What can hang from each mark
Z_483: Z_3 Z_80 Z_966
Z_493: Z_483 Z_905
Z_399: Z_7 Z_493 Z_503 Z_728
Z_503: Z_7 Z_358 Z_897 Z_966
Z_728: Z_399 Z_966
Z_897: Z_3 Z_905
Z_3: Z_80 Z_184 Z_483 Z_493 Z_728
Z_358: Z_7 Z_493
Z_905: Z_503 Z_897
Z_7: Z_728 Z_905
Z_184: Z_3
Z_966: Z_3 Z_184
Z_80: Z_3 Z_21 Z_184 Z_493 Z_905

Each row is shifted at random along 3 fixed directions that mean nothing.
Known rows, with every way that one mark hangs from another
(Z_184 (Z_3 Z_80 (Z_728 (Z_399 Z_7) Z_966))): [-46 123 165 281 -111 103 212 184 27 22 26 -149 -462 276 -212 77 -127 310 537 72 -90 257 -142 181 267 -231 208 -402 -30 -287 -390 -139 148 -380 308 -213 328 40 8 -516 257 329 594 -59 348 -405]
(Z_905 (Z_503 (Z_966 (Z_3 (Z_80 Z_493)) Z_184)) Z_897): [321 220 124 -125 514 141 312 54 166 -141 108 67 -377 289 50 61 319 343 61 -85 -72 -613 -314 344 97 -156 179 -590 -152 121 238 -190 -361 -534 -16 414 548 -191 34 -55 123 309 16 -99 199 301]
(Z_897 (Z_3 Z_80 Z_184 Z_483 Z_493) (Z_905 Z_503)): [649 0 -65 -316 422 339 1 -501 161 369 -202 54 -70 -455 23 -161 17 -79 -282 -247 149 -115 -130 -352 -278 143 129 77 121 226 616 328 514 436 50 112 -79 142 -447 370 -185 -109 -150 363 26 239]
(Z_966 (Z_3 (Z_80 Z_493 (Z_905 (Z_503 Z_7))))): [-367 -38 80 -4 330 39 107 83 391 21 -31 136 -116 353 -117 15 -55 172 140 93 -160 -40 -172 395 279 -247 171 -331 70 19 -125 140 -157 -411 -324 63 695 -353 -45 -215 -30 316 41 5 368 -156]
(Z_80 (Z_3 Z_184) Z_21 (Z_493 Z_483 (Z_905 Z_897))): [132 -321 -45 327 -115 274 -62 -229 53 240 -291 217 -130 -178 33 138 -450 -149 -154 79 125 533 238 -511 -198 198 237 468 318 247 466 757 473 471 265 -257 -140 52 -504 166 -616 369 -59 23 -40 -76]
(Z_3 Z_184 (Z_728 Z_966)): [296 258 -84 -401 613 -37 -113 21 307 169 92 93 -176 -47 194 1 191 89 -188 -138 75 -499 -232 193 53 77 258 -298 113 240 387 88 84 -149 -103 322 278 -183 -115 184 -54 50 -280 214 -28 145]
(Z_7 (Z_728 Z_399 Z_966)): [96 129 -12 -158 249 -51 124 148 179 42 86 28 -238 74 -87 -103 -5 108 66 -10 74 -172 -124 171 241 -101 252 -311 81 113 17 93 -27 -330 62 146 350 -48 -21 -34 17 253 6 -67 190 -26]
(Z_399 (Z_7 (Z_905 Z_503)) Z_728): [710 492 294 231 252 218 504 154 -489 -204 462 -246 -816 172 -182 430 296 405 498 -209 260 -352 -443 17 -34 -209 178 -740 -224 -168 -235 -588 -307 -281 509 419 -8 169 227 -425 502 374 554 -331 201 357]
(Z_483 Z_3 (Z_80 Z_21 Z_184 Z_493 (Z_905 Z_503 Z_897))): [409 295 91 132 473 163 288 92 -205 -355 323 65 -606 250 84 467 313 446 380 -108 76 -320 -280 269 -84 -126 199 -633 -29 -45 -73 -264 -510 -284 311 499 110 -145 13 -362 323 427 429 -28 166 350]
(Z_483 (Z_80 Z_21 Z_184 (Z_905 Z_503))): [-416 -8 -308 -257 566 -220 -269 81 658 146 -61 346 165 160 125 48 -71 -53 -353 141 -190 -257 127 212 248 100 303 21 368 416 234 657 80 -291 -573 152 677 -448 -223 197 -468 294 -580 372 93 -16]
(Z_905 (Z_897 (Z_3 Z_80 Z_184 Z_493))): [595 194 151 -131 382 271 259 -62 -49 -62 207 -57 -451 -34 59 124 297 291 137 -208 113 -376 -358 153 -66 -164 134 -524 -155 -29 225 -327 -144 -100 251 382 208 -10 -27 -111 261 81 265 25 124 282]
(Z_7 Z_728 (Z_905 (Z_503 (Z_358 Z_493) (Z_897 Z_3) Z_966))): [66 -44 -138 90 66 229 177 8 247 255 -267 128 -76 -220 -183 -267 -188 -73 -148 41 -111 228 88 -243 168 -89 377 30 294 124 130 537 397 -105 -35 -131 91 174 -292 94 -276 378 -105 -109 247 190]
(Z_493 Z_483 (Z_905 (Z_503 Z_7) Z_897)): [635 -130 38 78 34 119 160 -183 -51 96 178 62 -266 -85 -53 175 -153 -105 41 -47 17 79 110 -428 -147 128 315 -35 42 139 380 412 362 238 370 -125 -42 359 -164 50 -214 233 -7 4 -55 143]
(Z_7 (Z_728 (Z_399 Z_493)) (Z_905 Z_897)): [265 157 -132 -229 327 56 158 52 155 173 104 133 -165 -218 -130 -147 74 73 -166 -17 105 -241 -102 -10 114 -11 286 -209 114 210 174 202 96 -185 31 161 221 76 -79 155 -70 252 -152 -84 144 269]
(Z_493 (Z_483 (Z_80 (Z_184 Z_3))) Z_905): [272 -66 -71 -142 261 -136 -51 22 126 20 377 140 -207 33 10 201 -58 -17 87 -4 -49 -30 1 -87 3 1 235 -226 112 138 145 370 68 84 55 32 278 34 -19 -62 -114 194 -77 185 -6 9]
(Z_728 (Z_399 (Z_503 (Z_7 (Z_905 (Z_897 Z_3))))) Z_966): [-77 106 49 -251 224 -116 128 59 340 121 64 78 -193 214 -173 -86 -46 150 37 -2 4 -291 -125 286 346 -30 257 -324 45 144 55 174 117 -435 -82 43 577 -155 -2 33 -42 269 -151 -81 221 -129]
(Z_80 (Z_3 (Z_493 (Z_483 Z_966))) Z_21 Z_184 (Z_905 Z_503)): [-241 -48 106 348 137 264 49 36 78 -69 -206 123 -367 374 -7 283 -200 212 180 115 -14 208 -125 133 95 -123 164 -100 221 99 -10 251 -72 -202 -4 102 286 -338 -117 -176 -93 567 140 -68 255 -60]
(Z_358 Z_7 (Z_493 (Z_483 (Z_966 Z_184)) Z_905)): [521 17 -81 -24 350 5 56 21 -190 -35 420 -112 -435 30 -16 144 99 113 377 -158 37 -75 -127 49 -29 -121 302 -489 -39 -7 68 79 -107 17 414 331 -90 169 71 -227 176 103 364 68 -3 65]
(Z_184 (Z_3 Z_483 Z_728)): [185 39 -257 -248 368 -83 -210 -39 329 306 -50 113 84 -201 233 -129 -40 -72 -381 -34 14 -107 140 -77 -102 239 211 95 236 258 379 447 308 68 -56 -18 298 -53 -273 229 -397 -4 -329 307 -59 -73]
(Z_503 (Z_7 (Z_728 Z_966) Z_905)): [151 40 51 215 19 190 195 40 33 73 -55 -23 -231 4 -225 -19 -149 -10 133 15 2 256 -19 -178 153 -141 336 -117 138 1 -37 234 235 -156 162 -66 26 110 -181 -197 -71 399 166 -98 206 27]
(Z_399 (Z_493 (Z_905 (Z_503 Z_7 Z_358) Z_897)) Z_728): [-139 69 -111 -162 299 -112 117 106 336 230 120 184 -279 108 -123 137 5 114 -49 -29 -41 -322 -122 99 266 -11 306 -305 148 181 -26 177 73 -304 -251 74 680 -62 7 98 -127 303 -343 -187 254 24]
(Z_358 (Z_493 (Z_483 Z_80) Z_905)): [282 39 -71 -327 471 -162 35 109 52 -25 516 60 -311 90 25 165 165 116 227 -149 23 -279 -245 231 77 -144 208 -580 -1 127 54 91 -238 -48 29 407 337 -52 170 -100 189 91 42 74 42 127]
(Z_897 (Z_3 Z_483) (Z_905 Z_503)): [61 100 -48 -621 730 7 35 -137 433 101 181 145 -24 96 159 -109 270 199 -232 -178 76 -693 -389 421 147 -146 63 -470 46 223 277 53 -281 -269 -444 526 849 -368 136 278 74 -52 -458 188 171 249]
(Z_905 (Z_503 Z_966) Z_897): [225 -18 144 367 -78 267 372 64 5 26 -145 -87 -395 200 -161 14 -122 135 286 15 -120 159 -3 -21 200 -151 366 -284 -16 -64 -53 8 165 -386 303 -130 206 189 -88 -253 33 412 328 -190 262 -49]
(Z_905 (Z_503 Z_7 Z_358 Z_897)): [18 -151 -11 323 -137 160 134 -39 284 198 -371 26 -58 61 -145 -11 -310 -157 -45 37 -232 346 280 -317 136 34 378 128 210 56 155 505 570 -87 -28 -321 121 158 -388 -61 -432 397 -43 -70 279 -71]
(Z_184 (Z_3 (Z_80 (Z_905 Z_897)) (Z_493 (Z_483 Z_966)))): [138 0 -178 -172 313 -45 -122 -5 266 201 70 135 -42 -92 127 19 -16 10 -141 -1 -77 -45 73 -15 -52 116 249 -41 149 223 266 404 238 26 -35 19 361 -74 -231 34 -227 116 -115 314 -5 -55]
(Z_399 Z_503 (Z_728 (Z_966 Z_184))): [-18 174 -44 -76 256 -96 75 157 176 210 2 35 -279 57 -130 13 -99 86 -28 -37 67 -232 -60 126 149 12 214 -238 125 169 18 152 107 -318 -34 29 349 -52 -114 68 -173 267 -151 -108 165 -108]
(Z_80 Z_3 Z_21 Z_184 (Z_493 (Z_483 Z_966) (Z_905 Z_897))): [438 5 338 655 -126 475 356 25 -545 -345 106 -44 -844 316 -70 575 -78 378 611 -45 236 325 -276 -132 -199 -212 93 -316 -49 -134 -47 -163 -325 31 720 202 -221 1 -24 -443 198 668 748 -358 164 107]
(Z_80 (Z_3 Z_184) Z_21 (Z_905 Z_897)): [-156 -93 280 747 -250 446 232 58 -151 -77 -253 -66 -458 320 -140 291 -379 259 437 142 14 610 -30 35 165 -232 226 -81 154 -235 -221 48 135 -155 379 -232 -31 -54 -153 -459 -11 596 574 -184 308 -210]
(Z_399 (Z_7 Z_905) Z_493 Z_503 Z_728): [-22 251 189 420 -133 162 437 224 -236 202 72 -185 -766 123 -570 265 -114 231 542 -47 128 176 -257 -70 224 -212 238 -480 0 -188 -641 -290 138 -361 215 -129 187 169 61 -424 253 485 471 -557 459 -166]
(Z_3 (Z_80 (Z_905 Z_503)) Z_184 Z_483 Z_493): [310 163 -166 -608 829 41 -293 -219 492 348 -76 199 -12 -185 160 -8 219 -147 -420 -169 -27 -475 -220 3 -133 234 171 -99 216 535 640 311 376 164 -440 293 290 -323 -356 343 -162 -73 -474 491 -85 243]
(Z_905 (Z_503 Z_7 (Z_897 (Z_3 Z_184)))): [279 -63 -76 16 125 155 64 -199 291 211 -229 86 12 -130 20 -69 -142 -116 -308 -60 -73 26 186 -315 -73 153 289 138 159 171 458 509 458 72 0 -66 116 101 -418 176 -457 188 -233 98 129 109]
(Z_503 Z_358 (Z_897 Z_3 Z_905) Z_966): [177 -41 97 219 -54 261 199 -80 171 44 -181 -15 -255 72 -87 102 -97 75 22 -117 -91 103 1 -149 126 -136 287 -123 138 -43 200 246 290 -69 -9 -30 100 96 -282 -31 -238 414 0 -128 256 206]
(Z_358 (Z_7 Z_728) Z_493): [92 13 -306 -140 419 -25 -71 63 190 166 96 7 -124 -86 34 -171 25 22 -56 -60 -22 -116 10 125 119 -61 328 -227 164 136 131 338 30 -105 45 314 171 -18 -120 21 -122 57 -16 135 83 33]
(Z_399 Z_7 (Z_493 Z_905)): [648 139 102 243 22 123 273 -72 -313 87 239 -163 -553 -89 -224 319 -11 50 283 -172 229 88 -77 -369 -159 53 269 -238 -77 -7 -15 -58 195 154 425 95 -199 313 -134 -213 -12 267 337 -196 83 80]
(Z_80 (Z_184 Z_3) Z_905): [21 -72 144 733 -320 301 159 108 -264 -50 -155 -164 -397 261 -246 190 -421 162 414 101 -43 705 98 -67 55 -190 228 -107 87 -282 -292 118 233 -105 437 -204 -194 126 -145 -499 -37 553 620 -77 336 -324]
(Z_7 (Z_728 (Z_399 Z_493 Z_503))): [-142 238 68 -204 326 -62 245 312 188 -32 234 3 -433 264 -209 31 169 296 269 -31 38 -348 -397 435 341 -312 134 -684 -20 -5 -315 -262 -352 -575 -164 325 665 -234 241 -207 332 291 121 -275 426 -4]
(Z_399 Z_7 Z_493 (Z_503 Z_358 Z_897) (Z_728 Z_966)): [-144 142 88 402 -228 65 287 158 45 319 -207 -83 -627 119 -462 223 -236 82 274 -41 4 155 8 -191 264 16 325 -184 161 -36 -349 61 477 -303 80 -341 241 165 -240 -186 -177 528 108 -537 383 -226]
(Z_80 Z_21 (Z_493 (Z_483 Z_3)) Z_905): [-186 -179 -14 213 80 94 -28 18 71 68 -73 150 -166 156 -29 259 -271 -31 72 73 86 309 55 -34 5 -19 210 34 245 192 70 457 45 60 -22 57 177 -190 -193 -72 -264 412 24 -30 113 -90]
(Z_966 (Z_3 Z_80 Z_483 Z_493) Z_184): [911 105 270 227 208 390 270 -232 -380 -28 -86 -234 -461 -214 -160 45 62 81 309 -204 177 172 -185 -254 -391 -85 2 -234 -184 -104 232 -265 81 233 569 36 -512 278 -360 -253 73 125 684 0 133 86]
(Z_399 Z_7 (Z_493 Z_483)): [224 28 15 32 131 -21 80 19 16 208 107 -48 -364 12 -154 163 -48 -54 90 -99 120 -21 -34 -190 31 40 236 -193 43 149 0 88 162 -19 46 61 252 45 -106 -78 -142 192 -19 -156 120 -77]
(Z_399 Z_7 (Z_493 (Z_483 Z_3 Z_80) (Z_905 Z_897)) Z_728): [245 48 -152 -49 211 -124 42 -44 110 318 223 143 -394 -192 -147 245 -53 -35 -17 -47 78 -126 93 -311 48 212 376 -97 206 159 6 286 321 58 106 -169 287 221 -203 72 -261 199 -228 -96 37 -9]
(Z_399 (Z_7 Z_728 (Z_905 Z_503))): [87 110 56 218 91 166 249 121 41 112 1 -64 -322 43 -266 -8 -67 52 213 51 -21 143 -86 -76 239 -196 325 -265 85 -41 -230 67 136 -308 60 -30 232 51 -36 -269 44 356 214 -149 278 1]

Rows
[110 186 -123 -299 557 -97 -78 24 412 182 70 142 -94 -31 71 -61 130 -1 -276 -20 11 -436 -62 59 154 78 278 -145 160 287 280 265 76 -219 -256 213 500 -253 -201 144 -283 128 -385 152 20 103]	(Z_399 (Z_7 (Z_728 (Z_966 (Z_3 Z_80 Z_184)))))
[359 -24 46 -9 107 164 126 -177 135 17 85 32 -225 -73 -60 206 39 1 -25 -133 -16 11 -39 -232 -102 -17 216 -132 58 22 277 250 225 136 72 52 113 85 -293 -45 -165 214 8 17 142 211]	(Z_503 Z_7 (Z_897 (Z_3 (Z_493 (Z_483 Z_80) Z_905))))
[-220 -264 -109 455 -334 262 126 52 183 399 -506 44 -3 -244 -395 -443 -578 -164 54 264 -163 841 329 -274 351 -143 450 270 335 -53 -161 631 699 -205 209 -685 0 305 -399 -126 -388 444 175 -77 282 -386]	(Z_7 (Z_728 (Z_966 (Z_184 Z_3))) (Z_905 Z_897))
[326 76 -145 -38 184 -28 102 -81 78 284 66 111 -277 -172 -107 146 -109 -39 -162 -113 133 -116 51 -354 -85 218 322 2 163 259 235 368 328 111 102 19 94 240 -256 214 -331 268 -252 -104 68 110]	(Z_399 (Z_493 (Z_905 (Z_503 Z_7 Z_966))) Z_728)
[74 63 -266 -286 456 -59 -250 -43 337 210 -113 230 -20 -22 175 -44 5 9 -443 -44 72 -280 9 48 -106 241 155 48 216 407 499 478 116 -14 -170 283 348 -308 -292 340 -429 194 -448 211 2 7]	(Z_80 (Z_184 (Z_3 Z_483 (Z_728 Z_399 Z_966))) Z_493)
[-181 -62 -328 -286 583 -232 -178 116 552 224 97 335 14 -114 114 -13 59 -38 7 53 -255 -34 138 197 307 41 565 -198 374 174 -73 440 76 -314 -284 -114 569 -202 -213 -77 -172 143 -210 377 92 -157]	(Z_483 (Z_3 Z_184) (Z_80 (Z_493 (Z_905 Z_897))) Z_966)
[478 49 165 88 262 207 252 -96 -52 -24 94 -70 -364 -23 -76 70 98 168 253 -127 -8 3 -213 9 -54 -144 190 -363 -92 -123 117 -69 11 17 219 122 8 79 -124 -227 75 183 376 -36 220 124]	(Z_966 (Z_3 Z_184 (Z_493 (Z_905 (Z_503 (Z_358 Z_7) Z_897)))))
[-533 -93 -28 -29 146 58 117 186 537 219 -166 135 -4 196 -199 -182 -160 51 64 140 -282 125 -93 312 527 -322 322 -290 221 11 -235 302 165 -527 -469 -145 757 -211 37 -136 -39 338 -132 -81 437 -125]	(Z_7 (Z_905 (Z_503 Z_358 (Z_897 (Z_3 Z_728)))))
[-365 -111 -3 -53 27 -148 89 140 414 211 -47 77 -161 262 -296 -48 -229 28 188 85 -151 108 -24 177 473 -134 315 -257 125 62 -210 247 223 -386 -262 -161 632 -92 19 -113 -87 335 -59 -145 409 -343]	(Z_728 (Z_399 (Z_493 (Z_905 (Z_503 Z_358 Z_966)))))
[381 -3 213 159 197 208 170 -49 -82 37 -40 -117 -301 9 -68 -30 -46 74 230 -101 66 173 -140 4 -19 -131 125 -266 -20 -111 31 -126 31 -22 262 -44 0 31 -133 -249 26 141 379 -30 198 -108]	(Z_966 (Z_3 Z_184 Z_483))
[256 82 74 129 160 194 276 35 14 80 -4 -18 -242 12 -154 -58 -63 94 157 -10 -8 99 -112 -21 99 -149 302 -261 44 18 -10 127 105 -217 143 14 90 125 -56 -154 37 334 208 -85 207 111]	(Z_7 (Z_905 (Z_503 (Z_966 (Z_3 Z_728)))))
[342 327 -1 -432 555 -217 80 74 148 5 404 12 -323 142 12 187 320 198 -44 -185 192 -715 -276 232 67 66 151 -515 -108 241 183 -160 -226 -254 -106 543 490 -206 106 60 60 114 -185 -46 114 189]	(Z_728 (Z_399 Z_7 Z_493))
[-8 51 25 -75 139 -60 48 9 361 146 -67 66 -138 124 -165 4 -97 22 -80 0 -83 -102 28 13 181 60 246 -123 100 116 184 295 287 -221 -130 -74 320 -99 -219 34 -274 299 -137 -43 250 -82]	(Z_728 (Z_399 (Z_503 Z_7 Z_897 (Z_966 (Z_3 Z_184)))))
[406 426 149 149 222 103 345 163 -247 35 316 -139 -657 60 -254 332 139 256 274 -134 206 -288 -285 -37 9 -78 200 -509 -53 -38 -206 -271 -46 -245 254 211 90 94 76 -231 210 354 265 -296 189 210]	(Z_399 (Z_7 Z_905) Z_503 Z_728)
[220 -113 -204 15 216 126 -20 -128 118 237 55 -21 -231 -122 -72 -73 -101 19 126 -46 -64 130 32 -24 72 -31 358 -158 139 0 121 356 333 78 260 -5 11 191 -187 -47 -77 48 182 162 52 -85]	(Z_358 Z_7 (Z_493 (Z_905 (Z_897 (Z_3 Z_80 Z_483 Z_728)))))
[491 113 -23 -95 181 112 58 -136 17 240 -140 -76 -283 -244 -137 -45 -39 -13 69 -112 152 34 -77 -135 -89 101 261 -80 37 113 255 129 406 74 295 -9 -194 236 -327 84 -62 129 178 62 89 -48]	(Z_3 Z_493 (Z_728 Z_399 (Z_966 Z_184)))
